Each row has a name. After each piece below comes the name of the row it's from, unless a question asks for something else. Each question is about the rows just above it. Places in a row count from 1.

  11  697 -539 -324 -383 -458 -231 -147 : (49)
 111 -378 -209 -808  858 -267  239  522 : (60)
-782  739 -107 -664  101  -21 -592 -678 : (170)
-863  368  141 -548  -51 -584  247  447 : (188)
  81 -163  497 -807  454 -519 -739 -826 : (32)
 492  621  738 -310  412 -199  322 -595 : (7)
 625  477  268  726  397  118 -753  434 : (119)
-782  739 -107 -664  101 -526 -592 -678 : (139)
-233  643 -209 -808   79 -205 -187  420 : (40)
-705 -186 -739 -739  126 -169 -105   -1 : (163)
-611 -705 -188 -739  126 -169 -105 -194 : (63)
asked: -705 -188 -739 -> (63)
 621  738 -310 is in which row? -> (7)
asked: -233  643 -209 -808   79 -205 -187  420 -> (40)
key -> tag
697 -> z_829
477 -> z_2
11 -> z_715
-705 -> z_645
-163 -> z_578
698 -> z_993
739 -> z_792
740 -> z_910
368 -> z_37
The tag of (49), keyed by place 2: -> z_829
The row with -705 -186 -739 -739  126 -169 -105   -1 is -> (163)
The row with  492  621  738 -310  412 -199  322 -595 is -> (7)

 409   49  278   31   79   92 -119 -142   60 -212   27 -256 -198 -241  373   46  383 -399 -149   82 -140   82   68  369  (86)
 278  409   79   31   49   92 -119   94   60  243   27 -256 -198 -241  373   46  383  360 -149   82 -140   82   68  369  (59)
  57   36  329  382  335  426  -31  377  408    4  -94  -76  -27 -169  -39  371  -11    9  -94  402 -170  317  261   16  (126)
-149   82 -140   82   70  369 -773  -70  -99   40   84  119  169  -14   68 -124  -16  -51   14 -126   11  -97 -160   28  (98)
 -23 -102 -353 -415 -272 -420  -89 -355 -381   23  123  104  130  133   21 -400  -44  -40   88 -360  125 -283 -215   -2  (138)
Table of tags by key:
125 -> z_917
-355 -> z_582
-140 -> z_774
Look up the entry of (138) at place 21 in the table: -> z_917
The row with -149   82 -140   82   70  369 -773  -70  -99   40   84  119  169  -14   68 -124  -16  -51   14 -126   11  -97 -160   28 is -> (98)
asked:  278  409   79   31   49   92 -119   94   60  243   27 -256 -198 -241  373   46  383  360 -149   82 -140   82   68  369 -> (59)
asked:  -40   88 -360 -> (138)
asked:  409   49  278   31   79   92 -119 -142   60 -212   27 -256 -198 -241  373   46  383 -399 -149   82 -140   82   68  369 -> (86)
asked: 278 409  79  31  49 -> (59)

  37   23  -93 -196  256   84  -65  241  -20   36   50  -94   51  -51  140  -53    6  110 -177 : (148)
 223  -23  199   74  -25  154  -68  -99 -119   76   79 -243   -8 -209  -32  -60   52 -107   51 : (64)
 187   10  -48 -268  -93  -41  203   15  156  155  249 -207  173 -189  -82  229  -24  -97   40 : (51)
  29   97  225   71  154  -68  -99  -25 -236   58  -28 -170 -149 -203  168 -226    5  -49   32 : (92)
  29   97  109   71  118  122 -193   -5 -236   58  -28 -170 -149 -203  168 -226    5  -49   32 : (164)
   7   15  -77 -145   74  -17   41  101   85   -4   81  -34   75 -654    5   88  -55   14    1 : (76)
  79 -244   -8 -209  -32  -60   52  -69   71  145   88 -285  139 -183  -24   81  -89 -194  212 : (177)
  22    7   96   55 -131  -21   -1 -132  -53   42  -28  -47  -80  -72   -7  -61   20  -96   82 : (41)
  13  -14  -50 -126 -221 -149  255 -107  107   97  -15   36   45  -29  -53   96  -13  -87   64 : (43)
 -83    1   57   91  119   52    7   40   25 -155  -67   33  104  178  -58   82  -94   49  140 : (23)
tags:
103 -> z_23
105 -> z_4
25 -> z_771
24 -> z_42
104 -> z_431
46 -> z_946
45 -> z_745
Look up the entry of (23) at place 13 in the table: -> z_431
The row with -25 154 -68 -99 is -> (64)
asked:   29   97  109   71  118  122 -193   -5 -236   58  -28 -170 -149 -203  168 -226    5  -49   32 -> (164)
asked:   79 -243   -8 -209  -32  -60   52 -> (64)

 321  402 -286 -416 -747 -530 -> (136)
 -68  479 -571  -45  202   77 -> (11)
  17 -454  433  -99   86 -254 -> (111)
 116 -682  682 -195   55 -269 -> (155)
 402  321  251  419 -111 -357 -> (141)
-529 -190  248  473 -307 -438 -> (33)
 321  402  213 -416 -747 -530 -> (85)
asked: -529 -190  248  473 -307 -> (33)
Table of tags by key:
-286 -> z_817
-285 -> z_281
248 -> z_641
-530 -> z_728
401 -> z_323
402 -> z_775
-529 -> z_889
Look up the entry of (136) at place 3 in the table: -> z_817
asked:  321  402  213 -416 -747 -530 -> (85)
Where do -529 -190  248  473 -307 -438 appear? -> (33)
asked:   17 -454  433  -99   86 -> (111)
Which row holds  321  402 -286 -416 -747 -530? -> (136)

-156  282 -820  116    7 : (80)
 68 -54 337  74  51 : (3)
102  20 772 150 230 : (144)
-156  282  706  -95 -305 : (71)
-205  772   20  251 -115 : (162)
102  20 772 150 368 : (90)
-156 -318 -820  116    7 : (29)
Which row holds 102  20 772 150 368? -> (90)
tags:
-156 -> z_298
-95 -> z_759
251 -> z_19
The tag of (71), keyed by place 4: -> z_759
 282 -820  116 is in which row? -> (80)

 447  381 -454 -285  750  395 : (37)
  -9  132 -189   58  400   94 : (15)
-618 -172  163  531 -451 -690 : (125)
 425 -141  111 -276  841  230 : (143)
  90 -671  672  -24  476 -281 : (174)
 446  546 -639 -322  626  376 : (123)
  90 -671  672  401    4 -282 : (117)
 223  483 -579 -173  490  267 : (101)
key -> tag
-282 -> z_147
400 -> z_293
4 -> z_670
90 -> z_417
750 -> z_264
841 -> z_730
476 -> z_53
The tag of (117), keyed by place 5: -> z_670
asked:  223  483 -579 -173  490  267 -> (101)
Where do   90 -671  672  401    4 -282 appear? -> (117)
asked:  446  546 -639 -322  626  376 -> (123)
Where do  447  381 -454 -285  750  395 appear? -> (37)

